Look-ups in named tables: a row name and a column name give one cell, copied from the table.

Table sivob
fields: tob, fen, lop
nisogo: [49, 49, 131]
tomamid: [43, 43, 116]
dezovod: [51, 40, 189]
seli: [44, 39, 187]
lumis: [39, 41, 43]
dob: [45, 53, 80]
dopar: [38, 51, 120]
tumubas: [54, 46, 216]
sivef: [42, 40, 143]

lop of dopar is 120
lop of nisogo is 131
lop of dezovod is 189
fen of nisogo is 49
fen of lumis is 41
tob of lumis is 39
tob of tumubas is 54
tob of seli is 44
fen of tomamid is 43
tob of dopar is 38
lop of tomamid is 116
tob of dezovod is 51
tob of nisogo is 49
lop of seli is 187
fen of seli is 39
tob of tomamid is 43
fen of dezovod is 40

fufopos:
|  | vituno | guforur |
|---|---|---|
| sefinev | 101 | 446 |
| baz | 247 | 323 |
| mez | -1 | 726 |
| fom | -134 | 324 |
| ziv | -139 | 384 |
| pove | -228 | 345 |
| motiko | -330 | -533 |
| rinan | 103 | 317 |
| pozubit | -331 | -846 |

What is the vituno of baz in fufopos? 247
What is the vituno of pove in fufopos? -228
What is the guforur of pove in fufopos? 345
What is the guforur of baz in fufopos? 323
What is the guforur of fom in fufopos? 324
What is the vituno of pozubit in fufopos? -331
What is the guforur of motiko in fufopos? -533
What is the vituno of motiko in fufopos? -330
What is the guforur of pozubit in fufopos? -846
What is the guforur of mez in fufopos? 726
What is the guforur of sefinev in fufopos? 446
What is the vituno of sefinev in fufopos? 101
What is the vituno of fom in fufopos? -134
What is the vituno of ziv in fufopos? -139
What is the guforur of rinan in fufopos? 317
What is the guforur of ziv in fufopos? 384
What is the vituno of rinan in fufopos? 103
What is the vituno of mez in fufopos? -1
Row with the largest vituno: baz

Table rur
	fuv	zaz	detiba	nud	pavozi
ginafe	118	200	78	144	122
zaborir	102	143	197	97	142
detub	190	118	83	138	187
bofi	93	229	145	144	123
tep	170	122	87	108	85
rofi	194	153	110	163	160
fut	184	124	105	117	117
nen	66	220	150	155	169
demizol	172	212	143	145	135
biz	218	116	214	90	107
fusari	62	208	130	140	180
bifepin	166	195	211	182	109
rek	181	126	117	224	182
laloban	170	118	151	87	81

rek, zaz => 126
rek, detiba => 117
bifepin, nud => 182
ginafe, nud => 144
demizol, zaz => 212
zaborir, fuv => 102
zaborir, nud => 97
demizol, nud => 145
Row with the largest zaz: bofi

bul =
,zib,pudi,vul,sal,num,muteze,neso,bod,dom,gedena
tizam,11453,40479,24234,31546,20031,8108,17916,-4557,1110,35616
rifu,-47948,-90147,-76498,-40596,-11956,-38805,-63238,10311,19707,-52037
dakofa,-19215,50124,2211,57688,41783,-23511,-10228,-28572,1237,55728
mib,5629,6216,20998,-55127,-72893,-1135,13416,-51578,-78577,-55122
vid,-40701,-73578,-61136,-41748,-21387,-34388,-51614,-1780,2595,-49876
tud,-44811,56254,-18217,84404,67303,-49158,-34534,-42174,10239,79137
sapam,-22395,45530,-2657,58224,44284,-26071,-14217,-26732,5011,56625
tipozuv,-44686,58499,-16964,84787,66578,-49367,-33917,-44223,8121,79196

What is the zib of tizam in bul? 11453
What is the bod of sapam in bul? -26732
What is the dom of rifu in bul? 19707
What is the muteze of vid in bul? -34388
What is the dom of tud in bul? 10239
What is the muteze of tipozuv in bul? -49367
What is the num of tipozuv in bul? 66578
What is the gedena of mib in bul? -55122
What is the pudi of tipozuv in bul? 58499
What is the neso of rifu in bul? -63238
What is the vul of mib in bul? 20998
What is the bod of tud in bul? -42174
What is the neso of sapam in bul? -14217

